[[  8  90  -4  17  43 -32 -28 -14  21  33   7 -41   3]
 [ 23  41 -65  20   6  63  70 -34  24  29  -1 -15  -2]
 [ 57  58 -11 -66  -7  13  58  -4 -41  18  -3  16  60]
 [-53   6  76 -15 -32   9  33  33   4  15 -53 -21  31]]
->
[[-53   6  76 -15 -32   9  33  33   4  15 -53 -21  31]
 [  8  90  -4  17  43 -32 -28 -14  21  33   7 -41   3]
 [ 23  41 -65  20   6  63  70 -34  24  29  -1 -15  -2]
 [ 57  58 -11 -66  -7  13  58  -4 -41  18  -3  16  60]]

[[ 68 -62  36 -20  -5  56 -10]
 [ 84  45  57  44 -25 -25  28]
 [  7  20 -35  -2 -21  35   2]]
->
[[  7  20 -35  -2 -21  35   2]
 [ 68 -62  36 -20  -5  56 -10]
 [ 84  45  57  44 -25 -25  28]]

[[-12  36  40  41  86  52  44 -91 -23  44  29  87  72 -24   7]
 [ 65  81 -71 -71 -25 -72 -95 -30 -42  34  46  19 -13 -37 -31]
 [-75  -5 -92 -15 -54  66  73  26 -93 -42  65 -23 -73 -56  -1]]
->
[[-75  -5 -92 -15 -54  66  73  26 -93 -42  65 -23 -73 -56  -1]
 [-12  36  40  41  86  52  44 -91 -23  44  29  87  72 -24   7]
 [ 65  81 -71 -71 -25 -72 -95 -30 -42  34  46  19 -13 -37 -31]]

[[ 19 -48  -2 -75  22   2 -71  -8  19  15]
 [-16   7 -13  16  -6  -4 -20  50   7 -15]]
->
[[-16   7 -13  16  -6  -4 -20  50   7 -15]
 [ 19 -48  -2 -75  22   2 -71  -8  19  15]]

[[ 30 -31 -15  26 -18 -14 -71 -10  -4  -5 -32 -19   0  -6   2]
 [-52  39 -38  26  64 -39 -23  27 -60 -51  58  52  10  41 -11]]
->
[[-52  39 -38  26  64 -39 -23  27 -60 -51  58  52  10  41 -11]
 [ 30 -31 -15  26 -18 -14 -71 -10  -4  -5 -32 -19   0  -6   2]]

[[-36   1  -7   6 -48   3 -27   2  60   1]
 [-76 -17  20 -22 -25 -11   0 -24  45  11]]
->
[[-76 -17  20 -22 -25 -11   0 -24  45  11]
 [-36   1  -7   6 -48   3 -27   2  60   1]]
---
[[ 96 -65  15 -35 -14 -31 -66 -26 -15  28  52]
 [ -4  37  52  75 -35 -29  38 -36 -64 -22 -36]
 [ 16  22  34  60 -29  -7  18 -33 -42 -16  10]
 [ 44  -6  28  29 -26 -21  -9 -23 -44  -2  11]
 [-19  47  47  92 -47 -22  44 -24 -69 -24 -44]
 [ 88 -50  25   0 -32 -32 -48 -28 -29  10  40]
 [ 49  -6   7  19 -24 -33 -11  -3 -48   5   1]
 [-27  -2 -13 -23  14  29   7   8  30   1   3]]
->
[[-27  49  88 -19  44  16  -4  96]
 [ -2  -6 -50  47  -6  22  37 -65]
 [-13   7  25  47  28  34  52  15]
 [-23  19   0  92  29  60  75 -35]
 [ 14 -24 -32 -47 -26 -29 -35 -14]
 [ 29 -33 -32 -22 -21  -7 -29 -31]
 [  7 -11 -48  44  -9  18  38 -66]
 [  8  -3 -28 -24 -23 -33 -36 -26]
 [ 30 -48 -29 -69 -44 -42 -64 -15]
 [  1   5  10 -24  -2 -16 -22  28]
 [  3   1  40 -44  11  10 -36  52]]

[[ 42  64  23  33 -31]
 [ 35 -45  10  57  16]
 [ 47 -37  17  67  12]
 [-34  41  12 -70 -36]
 [-31  83 -40 -78 -54]
 [ 62 -20 -24  61 -14]
 [-25  21  21 -70 -28]
 [ 17 -84 -21  36  29]]
->
[[ 17 -25  62 -31 -34  47  35  42]
 [-84  21 -20  83  41 -37 -45  64]
 [-21  21 -24 -40  12  17  10  23]
 [ 36 -70  61 -78 -70  67  57  33]
 [ 29 -28 -14 -54 -36  12  16 -31]]

[[-12  63  -3  19   3   2 -43 -53  -2 -36]
 [ 37 -15  33  -5   0   2   8 -33  85  69]
 [-26  41  -5 -56 -43 -15 -30  17 -19 -18]
 [-39  24   1 -35 -52 -18  14  65 -40   0]
 [ 25 -77 -32   0  41  40  27 -30   2 -37]
 [-17 -20  13 -80   7  32 -76  32  28  25]]
->
[[-17  25 -39 -26  37 -12]
 [-20 -77  24  41 -15  63]
 [ 13 -32   1  -5  33  -3]
 [-80   0 -35 -56  -5  19]
 [  7  41 -52 -43   0   3]
 [ 32  40 -18 -15   2   2]
 [-76  27  14 -30   8 -43]
 [ 32 -30  65  17 -33 -53]
 [ 28   2 -40 -19  85  -2]
 [ 25 -37   0 -18  69 -36]]

[[ 2  8]
 [ 1  2]
 [17 81]
 [ 1  3]
 [ 2  5]
 [17 81]
 [ 1  2]
 [ 2  9]
 [ 3 10]
 [10 49]]
->
[[10  3  2  1 17  2  1 17  1  2]
 [49 10  9  2 81  5  3 81  2  8]]

[[  6 -41 -42  33 -39 -13  27 -28  22  22  32 -29]
 [ -7  -9  -4  -6 -11   0  -6   1  -6  -6  -8   0]
 [  1 -50 -46  33 -44 -16  26 -32  16  28  26 -31]
 [-46 -79 -67  14 -49 -52  -8 -48 -44  26 -22 -56]
 [ 40 -16  49 -54 -32 -28 -54  28  12 -53  -1 -35]]
->
[[ 40 -46   1  -7   6]
 [-16 -79 -50  -9 -41]
 [ 49 -67 -46  -4 -42]
 [-54  14  33  -6  33]
 [-32 -49 -44 -11 -39]
 [-28 -52 -16   0 -13]
 [-54  -8  26  -6  27]
 [ 28 -48 -32   1 -28]
 [ 12 -44  16  -6  22]
 [-53  26  28  -6  22]
 [ -1 -22  26  -8  32]
 [-35 -56 -31   0 -29]]

[[ 15  14   9  35 -17   7  12  29  -7 -56 -26  -7   5  -6]
 [ 58 -25  25  19  24   8 -38 -56  37  64 -22 -21   1 -39]
 [ 14 -21   3  -1 -17   2  -6 -20 -17 -13  -7   2   1  52]
 [  5  -7   9 -33  -5  10 -44  -3  31  -2  54   1  28  -3]
 [ 14  62 -21  -8 -27 -36  33  19  58  54  -7  83  -4  -8]
 [ 38  38   3   2 -61  84  -7 -12  63  25  -5 -19 -76 -15]]
->
[[ 38  14   5  14  58  15]
 [ 38  62  -7 -21 -25  14]
 [  3 -21   9   3  25   9]
 [  2  -8 -33  -1  19  35]
 [-61 -27  -5 -17  24 -17]
 [ 84 -36  10   2   8   7]
 [ -7  33 -44  -6 -38  12]
 [-12  19  -3 -20 -56  29]
 [ 63  58  31 -17  37  -7]
 [ 25  54  -2 -13  64 -56]
 [ -5  -7  54  -7 -22 -26]
 [-19  83   1   2 -21  -7]
 [-76  -4  28   1   1   5]
 [-15  -8  -3  52 -39  -6]]
